Below are the code and all the weights of a small trained network. Each question names an input and a target symbol and asks about switching units off, where a switched-off unit gives its printed mean instead of its output.

import numpy as np


def w(rows, s, z=0):
    codes = np.array(rows[::2]) - 128.0
    scale = np.full(codes.shape[1], s)
    scale[-1] = z or s
    return codes * scale


def f(y):
    return np.maximum(y, 0)


def softmax(a):
    e = np.exp(a - a.max(-1, keepdims=True))
    return e / e.sum(-1, keepdims=True)


def log_softmax(a):
    a = a - a.max(-1, keepdims=True)
    return a - np.log(np.exp(a).sum(-1, keepdims=True))


def net(x, mask):
    ids = ['ΓΘΛΞΠΩαβδεημτφψ'.index(c) for c in x.split()]
    T = len(ids)
    res = E[ids] + P[:T]
    r = res
    for j in range(3):
        rows = slice(2 * j, 2 * j + 2)
        q, k, v = (r @ M[0][rows].T for M in (Q, K, V))
        z = softmax(np.where(np.tri(T) > 0, q @ k.T / 2**0.5, -1e9)) @ v
        o = O[0][rows]
        res = res + np.where(mask[j], z, o[:, -1]) @ o[:, :-1]
    y = f(res @ A[0][:, :-1].T + A[0][:, -1])
    res = res + np.where(mask[3:19], y, B[0][:, -1]) @ B[0][:, :-1]
    return log_softmax(res[-1] @ U[:, :-1].T + U[:, -1])


Q, K, V, O, A, B = {}, {}, {}, {}, {}, {}
E = w([
[112,58,155],'Γ',
[103,50,189],'Θ',
[184,128,73],'Λ',
[212,171,126],'Ξ',
[203,168,189],'Π',
[206,170,189],'Ω',
[159,97,56],'α',
[124,61,73],'β',
[154,110,208],'δ',
[158,113,162],'ε',
[190,143,96],'η',
[127,70,102],'μ',
[147,94,101],'τ',
[73,9,140],'φ',
[190,147,146],'ψ',
],0.013)
P = w([
[45,203,85],'0',
[200,79,151],'1',
[60,79,218],'2',
[169,52,70],'3',
[50,202,185],'4',
[227,72,159],'5',
[76,127,221],'6',
[195,39,55],'7',
[5,198,102],'8',
],0.018)
Q[0] = w([
[253,20,146],'h0',
[136,145,91],'h0',
[151,145,141],'h1',
[103,190,175],'h1',
[123,127,90],'h2',
[113,137,133],'h2',
],0.016)
K[0] = w([
[3,226,98],'h0',
[131,142,157],'h0',
[148,125,98],'h1',
[132,111,157],'h1',
[154,98,114],'h2',
[143,137,142],'h2',
],0.018)
V[0] = w([
[236,184,2],'h0',
[88,46,10],'h0',
[211,54,146],'h1',
[173,93,193],'h1',
[111,155,104],'h2',
[73,191,155],'h2',
],0.012)
O[0] = w([
[181,131,251,101],'h0',
[17,186,211,251],'h0',
[97,115,128,87],'h1',
[102,109,96,142],'h1',
[124,115,111,105],'h2',
[130,106,69,133],'h2',
],0.014,0.0035)
A[0] = w([
[127,59,105,71],'n0',
[105,89,154,117],'n1',
[5,193,120,107],'n2',
[97,214,162,107],'n3',
[176,135,85,180],'n4',
[153,97,52,70],'n5',
[134,17,146,119],'n6',
[124,245,106,168],'n7',
[139,168,195,6],'n8',
[166,111,166,31],'n9',
[126,127,124,112],'n10',
[106,172,159,28],'n11',
[166,96,59,63],'n12',
[44,188,117,88],'n13',
[175,98,133,122],'n14',
[81,164,145,184],'n15',
],0.011,0.016)
B[0] = w([
[138,162,118,147],'n0',
[162,128,122,160],'n1',
[179,192,132,250],'n2',
[105,89,193,192],'n3',
[90,54,133,185],'n4',
[137,199,132,169],'n5',
[142,159,102,178],'n6',
[107,74,157,180],'n7',
[51,192,5,160],'n8',
[106,204,168,142],'n9',
[132,176,152,128],'n10',
[87,177,101,140],'n11',
[102,190,126,165],'n12',
[201,160,142,199],'n13',
[145,142,96,162],'n14',
[120,65,69,228],'n15',
],0.011,0.016)
U = w([
[96,64,120,220],'Γ',
[30,152,73,144],'Θ',
[129,230,175,27],'Λ',
[198,136,199,104],'Ξ',
[189,93,113,180],'Π',
[213,125,117,89],'Ω',
[46,216,146,68],'α',
[42,121,154,121],'β',
[145,206,63,51],'δ',
[176,66,150,192],'ε',
[194,245,153,10],'η',
[114,67,188,181],'μ',
[160,148,191,219],'τ',
[138,199,123,253],'φ',
[210,81,184,91],'ψ',
],0.012,0.0064)

Each question gives the input, a string of symbols that net reads in full, and the target symbol t.
The units are the heads (2 rows each of Q, K, V and O) and the neurons (one row each of A and B). Each row of codes is followed by its name. A weight is (code - 128) times the scale printed after its matrix; where a second scale follows, it is the last column's (O, A, B and U).
mask holds one flag per unit, heads first, then neurons. A switched-off unit (its flag False) gives its mean, the last column of its rows in O or B, instead of its output. The means were averaged over made-up inputs and are rounded, as every weight is.
A unit's drop is (log p(t) with every unit on - log p(t) with that unit switched off) / (log p(t) with every unit on - log p(t) with every unit switched off).
The circuit of an input: a set's keep is (log p(t) with only the set's units on - log p(t) with every unit switched off) / (log p(t) with every unit on - log p(t) with every unit switched off). Starting from the 12 units with the biggest drops (on a tie, the unit counted first), units are removed one at a time, each time the one whose removal leaves the highest keep (on an exact tie, the one counted first), for as long as the keep stays at least 0.8.
units of the circuit, in order: the units of the circuit, biggest drop first
unit that matters most: the unit with the biggest drop
k most important neurons: the k neurons with the biggest drops, biggest first
heads that matter: for each layer, one digit per head in row order, 1 if its drop is at least 0.15 and else 0, layers parted by /
input Ξ ε Ω Ω β Ω φ Θ, target Ξ: 2 most important neurons	n9, n15
input δ δ μ η Ω β, target δ: heads that matter	100
input Ω α Ω α Λ μ Γ, target α: units of the circuit, in order	h0, n8
input Ω Ω ε Ω Ω δ ψ φ, target Ω: heads that matter	101
input μ δ Π μ Ω ε, target μ: 2 most important neurons	n2, n13
input Ω φ β α φ, target η: units of the circuit, in order	n2, n13, h0
input α δ δ φ Λ η Γ Ω δ, target μ: units of the circuit, in order	h0, n2, h1
input Ω Ω τ φ, target Ω: heads that matter	100
input δ φ φ φ τ β β Π, target δ: units of the circuit, in order	h0, n12
input η β φ α, target η: units of the circuit, in order	h0, h2, h1, n8
input ψ δ δ α α, target Θ: 2 most important neurons	n2, n4
input η Θ τ μ τ β Ω φ Γ, target Λ: units of the circuit, in order	n2, h0
input φ μ ε, target η: units of the circuit, in order	n2, h0, n13
input Γ φ φ Θ μ Γ, target Γ: units of the circuit, in order	h0, n2
input η δ φ Θ, target η: heads that matter	110
input β ψ δ δ φ Ξ φ Θ, target β: units of the circuit, in order	h0
input ε Γ α φ Π φ φ, target η: units of the circuit, in order	n2, h0, n13
input ψ μ β η Ω Ξ, target ψ: units of the circuit, in order	h0
input μ Λ φ Θ φ μ δ Π, target μ: heads that matter	100
input Γ μ μ τ μ β Θ τ, target Γ: heads that matter	101
input μ μ μ μ Θ, target τ: unit that matters most	n2
input β Γ Γ φ Ω δ Γ Γ, target β: heads that matter	111
